Here is a tiny trained network, its code and every weight. The questions are about switching its units off for an input and a class, where a switched-off unit gives its printed mean instead of its output.

import numpy as np


def w(rows, s, z=0):
    codes = np.array(rows[::2]) - 128.0
    scale = np.full(codes.shape[1], s)
    scale[-1] = z or s
    return codes * scale


def f(y):
    return y / 2 * (1 + np.tanh(0.7978845608 * (y + 0.044715 * y**3)))


def log_softmax(a):
    a = a - a.max(-1, keepdims=True)
    return a - np.log(np.exp(a).sum(-1, keepdims=True))


def net(x, mask):
    res = np.array(x, float).reshape(1, 4) / 4 @ E
    y = f(res @ A[0][:, :-1].T + A[0][:, -1])
    res = res + np.where(mask, y, B[0][:, -1]) @ B[0][:, :-1]
    return log_softmax(res[-1] @ U[:, :-1].T + U[:, -1])


A, B = {}, {}
E = w([
[128,126,128],'x0',
[66,132,2],'x1',
[37,80,181],'x2',
[178,5,93],'x3',
],0.0092)
A[0] = w([
[142,123,163,124],'N0',
[133,100,216,134],'N1',
[91,112,28,16],'N2',
[84,72,45,44],'N3',
[114,189,140,112],'N4',
[110,184,141,5],'N5',
[193,154,97,37],'N6',
[168,38,121,130],'N7',
[99,194,163,91],'N8',
[100,120,163,52],'N9',
[157,102,158,96],'N10',
[192,126,170,106],'N11',
[204,197,110,100],'N12',
[179,56,155,48],'N13',
[70,199,123,121],'N14',
[182,81,109,89],'N15',
[135,131,125,228],'N16',
[6,163,15,138],'N17',
[160,151,156,77],'N18',
[133,110,209,132],'N19',
[49,94,164,116],'N20',
[196,189,55,137],'N21',
],0.014,0.0022)
B[0] = w([
[183,108,97,149],'N0',
[174,97,80,194],'N1',
[170,129,96,201],'N2',
[172,122,96,201],'N3',
[121,86,40,169],'N4',
[110,159,2,157],'N5',
[81,40,223,164],'N6',
[59,142,36,203],'N7',
[124,102,56,182],'N8',
[125,98,152,141],'N9',
[160,160,102,152],'N10',
[179,125,119,178],'N11',
[90,19,101,192],'N12',
[137,130,87,183],'N13',
[135,93,56,187],'N14',
[68,130,83,175],'N15',
[118,166,147,140],'N16',
[191,102,150,250],'N17',
[125,113,145,152],'N18',
[152,101,77,187],'N19',
[107,6,223,176],'N20',
[117,51,191,206],'N21',
],0.0092,0.012)
U = w([
[140,141,111,254],'0',
[83,146,55,86],'1',
[238,141,116,49],'2',
[93,87,161,95],'3',
[127,188,138,203],'4',
[93,245,174,89],'5',
[83,230,182,92],'6',
],0.013,0.012)

Each question gives the input, the list of numbers given to net, and the class t.
The units are the neurons (one row each of A and B). Each row of codes is followed by its name. A weight is (code - 128) times the scale printed after its matrix; where a second scale follows, it is the last column's (A, B and U).
mask holds one flag per neuron, in row order. A switched-off neuron (its flag False) gives its mean, the last column of its row in B, instead of its output. The means were averaged over made-up inputs and are rounded, as every weight is.
A unit's drop is (log p(t) with every unit on - log p(t) with that unit switched off) / (log p(t) with every unit on - log p(t) with every unit switched off).
The circuit of an input: a set's keep is (log p(t) with only the set's units on - log p(t) with every unit switched off) / (log p(t) with every unit on - log p(t) with every unit switched off). Starting from the 12 units with the biggest drops (on a tie, the unit counted first), units are removed one at a time, each time the one whose removal leaves the highest keep (on an exact tie, the one counted first), for as long as the keep stays at least 0.8.
circuit, biggest first: the units of the circuit, biggest drop first
unit that matters most: the unit with the biggest drop
k most important neurons: the k neurons with the biggest drops, biggest first
drop when u is switched off: that unit's drop, to one decimal
input [-6,-7,4,2], class 2: unit that matters most	N1
input [-1,-8,8,-1], class 2: 2 most important neurons	[N1 N19]
input [7,-7,-5,6], class 0: 4 most important neurons	[N7 N15 N17 N6]
input [2,-8,8,-1], class 2: 3 most important neurons	[N1 N19 N0]
input [1,5,3,3], class 2: circuit, biggest first	[N17 N3]
input [-6,7,-8,-7], class 3: 4 most important neurons	[N21 N6 N12 N17]
input [-5,5,-7,-6], class 3: circuit, biggest first	[N21 N6]
input [8,-8,-8,7], class 0: 3 most important neurons	[N7 N15 N6]
input [-3,-7,3,-8], class 1: circuit, biggest first	[N5 N8]
input [-2,-5,1,5], class 1: circuit, biggest first	[N7 N17]
input [-8,-7,-5,6], class 0: 3 most important neurons	[N7 N15 N17]
input [-5,1,-4,8], class 1: 2 most important neurons	[N7 N15]
input [-1,1,-4,6], class 1: 4 most important neurons	[N7 N15 N17 N20]
input [0,-1,-5,-8], class 1: unit that matters most	N5
input [0,-8,-1,8], class 1: 3 most important neurons	[N7 N15 N17]
input [1,8,-5,0], class 2: drop when N17 is switched off	0.2
input [-6,8,-1,7], class 2: drop when N12 is switched off	0.1
input [0,8,8,-3], class 2: drop when N3 is switched off	0.1
